Both labels of each row
[1, 272, -100, 82, -469, 328, -69, -11, -170, 217, 274, 46, 32, -46, 18, 176, 74, 33, 37, -60, -69, -140, -751, 378, 219, 7, 122, -112, -245, -394, -311, -193, 40, -17, -167, -145, 77, 11] | labu/[13]
[-14, -214, -40, 7, -44, -109, 207, 247, -21, -58, 169, -2, 9, -20, 57, 60, 63, -271, 192, -84, -190, 52, -54, -108, 51, -2, 116, -107, 59, 177, 47, -106, 141, 19, 140, -87, -4, 107] | labu/[10]
[-244, -81, -185, 281, -1, 99, 283, 295, -169, -98, 295, 46, 180, 44, 164, -98, 51, 115, -73, -8, -18, -92, -15, -23, 86, -94, 254, -124, -191, 229, -1, 141, 130, 45, -72, -138, -36, 46] | Vemo/[10]
[-235, -153, 167, 141, 72, 252, 98, 190, -54, -263, 412, -94, 287, 42, 129, -184, 222, 72, 173, -12, 2, 127, -153, -303, 136, -13, 369, 36, -90, 236, -69, -6, 487, -80, 181, -256, -39, 1] | Vemo/[10]
[247, -354, 305, 46, 390, -46, 144, 405, -77, -244, 277, -89, 150, 33, -565, -14, 340, -175, 89, -113, -139, 79, -229, 3, 108, 5, 191, -169, 396, 277, 371, -206, 295, 25, 151, -77, 140, 122] | fona/[10]
[-90, -81, 76, 218, 4, 82, 205, 372, -57, -13, 232, 17, -52, 120, 137, -14, 136, -40, 102, 67, 29, 85, -303, -10, 136, 92, 355, -212, -11, 295, 43, -35, 201, -40, -12, -112, 16, 332] | labu/[5]
[-63, -416, 276, 60, 188, -104, 212, 237, 30, -230, 200, -110, 267, 143, 84, -11, -3, -118, 303, -99, -328, 112, 119, -252, -18, 33, 458, -336, 137, 641, 180, -90, 462, -110, 224, -315, -148, -55] | labu/[10]
[368, 264, -168, 104, -595, 582, 274, 482, -365, -51, 327, -50, 164, -230, -59, -120, 123, 149, -350, -273, 389, 49, -735, 152, 290, -11, 379, -96, -381, -440, -236, -53, 149, -154, -213, -135, 80, -36] | labu/[13]
[254, -42, -163, 284, -38, 293, 517, 532, -126, -27, 384, -113, 393, -16, 76, -217, 62, 233, -84, -255, 88, 131, -168, -138, -65, -84, 404, -316, 59, -16, 76, -24, 117, -108, 47, -165, -120, -14] | labu/[10]
[-28, 48, 113, 32, -211, 183, -71, 145, -26, 121, 177, 46, 124, 95, 21, 8, 86, 225, 12, -43, 209, 18, -443, -183, 206, 55, 126, -204, -218, -85, -129, -375, 33, -25, -82, -140, -72, -63] | Vemo/[13]
[-8, -236, -10, 191, 90, 53, 307, 398, -25, -81, 31, -43, 221, 154, 111, -132, 90, 129, 4, -19, -84, 106, -218, -124, 31, -102, 198, -191, 101, 322, 96, -101, 240, -50, 66, -101, 151, 113] | Vemo/[10]
[-77, -187, -144, 131, 186, 7, 298, 183, -69, -27, 365, 63, 72, -11, 149, -189, 202, 130, 194, -99, -320, 0, -84, -120, 15, 32, 195, -146, 4, 382, 145, 0, 437, -71, 203, -332, 96, 187] | labu/[10]
[59, -158, 277, 241, 95, 149, 360, 638, -120, -237, 240, 17, 120, -15, -150, -146, 186, 61, 69, -151, -36, 42, -300, 76, 215, 18, 332, -94, 51, 219, 91, -89, 273, -17, 70, 87, 91, 157] | fona/[10]
[-97, -140, -238, 360, 57, 191, 438, 488, -262, -115, 179, -18, 34, -46, 70, -182, 126, 101, -59, -122, -289, 171, -73, 259, 428, -227, 172, 154, -159, 306, 149, 163, 159, -82, -424, -69, 42, 301] | labu/[5]
[-7, -120, -361, 115, 37, 220, -9, 442, 101, -289, 107, -67, 192, -125, 80, -19, 99, 117, -126, -254, -154, 55, 94, -36, 316, -774, 505, -164, -375, 272, 757, 84, 374, -47, -124, -62, 24, 272] | labu/[10]
[42, -13, 259, 286, -302, -17, 293, 204, -169, -64, 171, -64, -63, -65, -192, -150, 47, -3, 184, 93, 82, -44, -404, 61, 176, 4, 119, 6, -30, -67, -87, -77, 93, -41, 25, -186, 69, -46] | labu/[13]
[-61, 102, -330, 116, 29, 143, 254, 344, -106, 42, 228, 1, 176, -247, 146, -199, 41, 308, -347, -243, 258, 163, -242, 93, 166, -25, 218, -53, -348, 67, -322, 181, 150, -90, -186, -80, -75, 231] | Vemo/[10]
